Read these off the grid that follows. Rows and columns are numbered from 0.
1) Give the entry just left of 97.
2) Give the entry in the top-right corner.
3) Give the top entry of the column that holds the smallest entry.
4) Give the entry at row 1, column 0.
5) Give the entry at row 1, column 1.
6) Give the entry just left of 83.
7) Give the entry directly below the largest entry.
array([[143,  97,  83, 100,  50, 197],
       [ 71, 130,  78, 148, 158,  21],
       [103,  78, 109,  39,  73, 161],
       [104,  67, 112,  11,  60, 189]])
1) 143
2) 197
3) 100
4) 71
5) 130
6) 97
7) 21

grid =
-14.1  -14.7  -13.1  -14.8    7.7  -13.3   10.3  -15.3  -10.5   11.5  -12.9   11.9  -11.4
-18.7  -20.1  -12.9  -13.7   25.0  -19.3   14.8  -14.0  -22.5   12.9  -15.5    9.9  -15.5
-14.4  -15.4  -10.5  -18.7   12.0  -18.0   10.8  -14.6  -15.9   11.5  -19.7   19.8  -12.6
-16.4  -30.8   -6.8  -11.5   16.6  -16.9   13.5   -9.6  -24.0   12.8  -12.5   10.7  -18.9
-13.8  -14.9  -19.7  -11.6   13.9  -11.6   13.2  -13.6  -11.6   13.6   -9.7    9.4  -17.8
-15.3  -12.4  -15.7  -14.4   12.8  -15.2   13.8  -12.6  -13.4   12.4  -13.3   15.7  -10.9
-14.4  -17.3  -16.0  -10.6   30.6  -14.5   14.9   -9.8  -24.7   14.3  -11.9    8.8  -29.0
-19.0  -16.5  -18.5  -12.6   28.6  -20.5   14.2  -13.4  -24.7   15.1  -17.0   11.6  -18.7
-15.4  -11.6  -24.7  -10.6   12.5   -8.9   14.4  -12.0  -12.2   12.8   -9.6   11.3  -18.5
Counting starts at 0.
The entry directly above 9.9 -> 11.9
The entry just left of -14.0?
A: 14.8
The entry just left of the centre entry: -11.6
The entry in row 0 and column 1 -> -14.7
The entry in row 0 and column 2 -> -13.1
The entry directly below the smallest entry?
A: -14.9
The entry in row 1 and column 0: -18.7
The entry in the top-right corner: -11.4
The entry in the bottom-right corner?
A: -18.5
The entry in the top-left corner -> -14.1
The entry at row 2, column 1: -15.4
The bottom entry of the column that holds the largest entry: 12.5
The entry just left of -18.0?
A: 12.0
The entry in row 2 and column 0: -14.4
The entry in the bottom-left corner -> -15.4
The entry directly below 14.2: 14.4
The entry directly above -16.0: -15.7
The entry at row 2, column 2?
A: -10.5
The entry directly below the centre entry?
A: 13.8
The entry at row 1, column 1 is -20.1
The minimum: -30.8
The entry just left of -22.5 is -14.0
The entry directly below the largest entry?
A: 28.6
The entry just left of 15.1?
A: -24.7
The entry just right of the centre entry?
A: -13.6
The top entry of the column that holds the largest entry is 7.7
The entry just right of the largest entry is -14.5
The bottom entry of the column that holds the smallest entry: -11.6

-0.007	-0.001	-0.002	-0.003	-0.004	-0.014	-0.009	-0.008	-0.013	0.013	0.001	0.001
0.083	0.116	0.090	-0.011	0.010	-0.081	-0.044	0.028	0.008	0.126	0.081	0.097
-0.011	0.009	0.007	0.001	0.000	-0.038	-0.019	-0.014	-0.025	0.055	0.019	0.017
0.146	0.222	0.178	-0.003	0.031	-0.173	-0.092	0.035	0.004	0.286	0.172	0.190
-0.006	-0.004	-0.004	-0.007	-0.007	-0.012	-0.010	-0.008	-0.008	-0.001	-0.004	-0.004
Counting starts at 0.
The entry in row 0 and column 2?
A: -0.002
The entry in the top-right corner?
A: 0.001
The entry just right of -0.173 is -0.092
The entry directly below the largest entry -> -0.001
The entry in the bottom-left corner?
A: -0.006
The entry just left of the largest entry is 0.004
The entry in the top-left corner?
A: -0.007
The entry just right of 0.004?
A: 0.286
The entry directly above -0.038?
A: -0.081
The entry in row 2 and column 0?
A: -0.011
The entry in row 2 and column 1 is 0.009
The entry directly above 0.116: -0.001
The entry directly above the smallest entry?
A: -0.038
The entry at row 2, column 2?
A: 0.007
The entry directly above 0.126 is 0.013
The entry just left of -0.092?
A: -0.173
The entry directly above -0.019?
A: -0.044
The entry at row 1, column 0?
A: 0.083
The entry at row 1, column 1?
A: 0.116
The bottom entry of the column that holds the smallest entry is -0.012
The entry directly below -0.044: -0.019
The entry just right of -0.025 -> 0.055
The entry in the bottom-right corner: -0.004
The entry directly above 0.081?
A: 0.001
The entry directly above 0.055: 0.126
The entry directly below 0.017?
A: 0.190
The entry directly below 0.028?
A: -0.014
The entry directly above 0.019?
A: 0.081
The top entry of the column that holds the smallest entry: -0.014
The entry directly below 0.019 is 0.172
